Below is a small trained network, with its code and all its weights. Each question gives an input and a class and asks what happens when units are switched off, that is, made to give their printed mean instead of their output.

import numpy as np


def w(rows, s, z=0):
    codes = np.array(rows[::2]) - 128.0
    scale = np.full(codes.shape[1], s)
    scale[-1] = z or s
    return codes * scale


def f(y):
    return y / 2 * (1 + np.tanh(0.7978845608 * (y + 0.044715 * y**3)))


def log_softmax(a):
    a = a - a.max(-1, keepdims=True)
    return a - np.log(np.exp(a).sum(-1, keepdims=True))


def net(x, mask):
    res = np.array(x, float).reshape(1, 4) / 4 @ E
    y = f(res @ A[0][:, :-1].T + A[0][:, -1])
    res = res + np.where(mask, y, B[0][:, -1]) @ B[0][:, :-1]
    return log_softmax(res[-1] @ U[:, :-1].T + U[:, -1])


A, B = {}, {}
E = w([
[201,236,176,121],'x0',
[127,129,127,127],'x1',
[135,182,5,168],'x2',
[180,104,73,39],'x3',
],0.014)
A[0] = w([
[202,175,191,24,115],'N1',
[209,140,192,51,125],'N2',
[199,236,169,163,92],'N3',
[158,214,4,142,4],'N4',
[99,91,78,182,126],'N5',
[77,149,209,203,148],'N6',
[132,134,148,158,108],'N7',
[198,181,25,158,205],'N8',
[83,96,105,179,146],'N9',
[127,128,128,126,125],'N10',
[53,104,84,181,147],'N11',
[123,149,135,106,129],'N12',
[145,175,69,113,72],'N13',
[96,89,196,128,183],'N14',
[183,222,144,182,18],'N15',
[183,72,28,27,21],'N16',
[163,133,142,81,119],'N17',
[129,148,162,36,122],'N18',
[91,146,101,181,113],'N19',
[60,25,97,94,163],'N20',
[104,48,242,127,127],'N21',
[85,123,84,167,137],'N22',
[92,139,86,201,137],'N23',
[91,2,103,90,35],'N24',
[172,186,27,147,152],'N25',
[181,77,18,18,189],'N26',
[146,96,61,74,37],'N27',
[190,138,167,12,112],'N28',
[75,104,96,174,148],'N29',
[162,186,49,125,184],'N30',
[147,234,159,142,144],'N31',
[50,144,74,207,139],'N32',
],0.0099,0.013)
B[0] = w([
[103,197,76,83,205],'N1',
[116,173,79,65,194],'N2',
[156,95,202,190,201],'N3',
[223,160,190,201,187],'N4',
[112,134,93,108,159],'N5',
[157,83,184,182,197],'N6',
[144,129,132,132,131],'N7',
[75,87,116,111,252],'N8',
[78,141,83,84,162],'N9',
[124,130,128,140,127],'N10',
[75,144,101,86,175],'N11',
[136,136,105,125,134],'N12',
[173,131,174,187,156],'N13',
[171,129,137,159,191],'N14',
[73,2,195,115,162],'N15',
[80,30,226,142,173],'N16',
[106,159,118,116,150],'N17',
[108,149,77,115,163],'N18',
[103,134,92,103,150],'N19',
[119,76,199,178,194],'N20',
[151,81,171,182,202],'N21',
[70,171,104,104,158],'N22',
[97,154,109,101,169],'N23',
[240,191,166,199,159],'N24',
[115,92,171,149,221],'N25',
[231,172,183,199,240],'N26',
[100,105,166,123,143],'N27',
[94,175,85,90,189],'N28',
[89,136,84,101,164],'N29',
[94,67,116,114,222],'N30',
[185,137,170,178,202],'N31',
[103,142,111,93,183],'N32',
],0.0097,0.017)
U = w([
[72,7,138,154,13],'0',
[224,183,139,189,231],'1',
[62,220,21,77,255],'2',
],0.012,0.00066)

Each question gives the input, the list of numbers given to net, and the class t.
The units are the neurons (one row each of A and B). Each row of codes is followed by its name. A weight is (code - 128) times the scale printed after its matrix; where a second scale follows, it is the last column's (A, B and U).
mask holds one flag per neuron, in row order. A switched-off neuron (its flag False) gives its mean, the last column of its row in B, instead of its output. The means were averaged over made-up inputs and are rounded, as every weight is.
A unit's drop is (log p(t) with every unit on - log p(t) with that unit switched off) / (log p(t) with every unit on - log p(t) with every unit switched off).
The circuit of an input: a set's keep is (log p(t) with only the set's units on - log p(t) with every unit switched off) / (log p(t) with every unit on - log p(t) with every unit switched off). Starting from the 12 units with the biggest drops (on a tie, the unit counted first), units are removed one at a time, each time the one whose removal leaves the highest keep (on an exact tie, the one counted first), for as long as the keep stays at least 0.8.
circuit, biggest first: the units of the circuit, biggest drop first
unit that matters most: the unit with the biggest drop
k most important neurons: the k neurons with the biggest drops, biggest first
drop of u: that unit's drop, to one decimal
input [-7,7,0,3], class 1: 3 most important neurons => [N24 N26 N8]
input [-6,-7,-1,2], class 1: unit that matters most => N24
input [-5,3,0,1], class 1: 3 most important neurons => [N24 N8 N30]
input [6,-2,3,-4], class 0: 2 most important neurons => [N15 N26]
input [8,-6,2,-7], class 0: 2 most important neurons => [N15 N26]
input [-5,-6,-4,1], class 1: 2 most important neurons => [N24 N8]
input [3,1,3,0], class 0: 2 most important neurons => [N26 N8]
input [7,8,3,-5], class 0: 2 most important neurons => [N15 N26]
input [7,-7,5,0], class 0: 2 most important neurons => [N15 N8]
input [4,-5,1,-7], class 0: 2 most important neurons => [N26 N15]
input [-1,-6,-8,1], class 1: 2 most important neurons => [N8 N30]
input [-7,5,-6,4], class 1: drop of N24 => 0.7
input [3,7,-6,1], class 2: drop of N19 => 0.0
input [4,2,4,-1], class 0: circuit, biggest first => [N26]
input [7,2,7,-8], class 0: drop of N15 => 0.4
